Here is a tiny trained network, its code and every weight. The questions are about switching its units off for an input and a class, where a switched-off unit gives its printed mean instead of its output.

import numpy as np


def w(rows, s, z=0):
    codes = np.array(rows[::2]) - 128.0
    scale = np.full(codes.shape[1], s)
    scale[-1] = z or s
    return codes * scale


def f(y):
    return y / 2 * (1 + np.tanh(0.7978845608 * (y + 0.044715 * y**3)))


def log_softmax(a):
    a = a - a.max(-1, keepdims=True)
    return a - np.log(np.exp(a).sum(-1, keepdims=True))


def net(x, mask):
    res = np.array(x, float).reshape(1, 2) / 4 @ E
    y = f(res @ A[0][:, :-1].T + A[0][:, -1])
    res = res + np.where(mask, y, B[0][:, -1]) @ B[0][:, :-1]
    return log_softmax(res[-1] @ U[:, :-1].T + U[:, -1])


A, B = {}, {}
E = w([
[255,184,186,89],'x0',
[130,68,235,231],'x1',
],0.0088)
A[0] = w([
[154,127,196,133,130],'neuron 0',
[121,93,182,182,169],'neuron 1',
[70,103,62,145,238],'neuron 2',
[134,52,243,210,200],'neuron 3',
[231,148,184,128,158],'neuron 4',
[93,61,167,192,142],'neuron 5',
[179,187,145,74,151],'neuron 6',
[98,76,149,179,168],'neuron 7',
[241,169,169,106,201],'neuron 8',
[127,185,53,61,254],'neuron 9',
[166,163,110,80,162],'neuron 10',
],0.011,0.0073)
B[0] = w([
[199,184,123,60,160],'neuron 0',
[163,107,209,69,190],'neuron 1',
[29,33,62,52,214],'neuron 2',
[186,119,227,15,253],'neuron 3',
[227,237,88,97,198],'neuron 4',
[137,107,242,120,194],'neuron 5',
[121,213,113,197,176],'neuron 6',
[131,83,197,102,185],'neuron 7',
[162,218,63,141,217],'neuron 8',
[62,138,1,164,225],'neuron 9',
[104,166,86,174,166],'neuron 10',
],0.0081,0.013)
U = w([
[57,41,42,110,254],'0',
[118,228,80,255,198],'1',
[113,24,211,107,190],'2',
[221,186,154,73,37],'3',
[125,118,164,245,13],'4',
[129,116,170,244,3],'5',
],0.0083,0.0029)

Each question gives the input, the list of numbers given to net, and the class t.
The units are the neurons (one row each of A and B). Each row of codes is followed by its name. A weight is (code - 128) times the scale printed after its matrix; where a second scale follows, it is the last column's (A, B and U).
mask holds one flag per neuron, in row order. A switched-off neuron (its flag False) gives its mean, the last column of its row in B, instead of its output. The means were averaged over made-up inputs and are rounded, as every weight is.
A unit's drop is (log p(t) with every unit on - log p(t) with that unit switched off) / (log p(t) with every unit on - log p(t) with every unit switched off).
The circuit of an input: a set's keep is (log p(t) with only the set's units on - log p(t) with every unit switched off) / (log p(t) with every unit on - log p(t) with every unit switched off). Starting from all 11 units, units are removed one at a time, each time the one whose removal leaves the highest keep (on an exact tie, the one counted first), for as long as the keep stays at least 0.8.
circuit, biggest first: the units of the circuit, biggest drop first
most important unit: the unit with the biggest drop
k most important neurons: the k neurons with the biggest drops, biggest first
drop when u is switched off: that unit's drop, to one decimal
input [-4,1], class 2: circuit, biggest first	neuron 9; neuron 8
input [0,2], class 2: circuit, biggest first	neuron 4; neuron 8
input [0,-8], class 0: most important unit	neuron 4
input [-1,0], class 0: 2 most important neurons	neuron 3; neuron 5
input [0,1], class 2: 2 most important neurons	neuron 4; neuron 8
input [-8,1], class 2: 4 most important neurons	neuron 9; neuron 5; neuron 7; neuron 8
input [0,-6], class 0: 2 most important neurons	neuron 4; neuron 8
input [-7,2], class 2: drop when neuron 9 is switched off	0.1
input [1,-1], class 1: drop when neuron 2 is switched off	0.2
input [8,-2], class 1: drop when neuron 7 is switched off	0.0
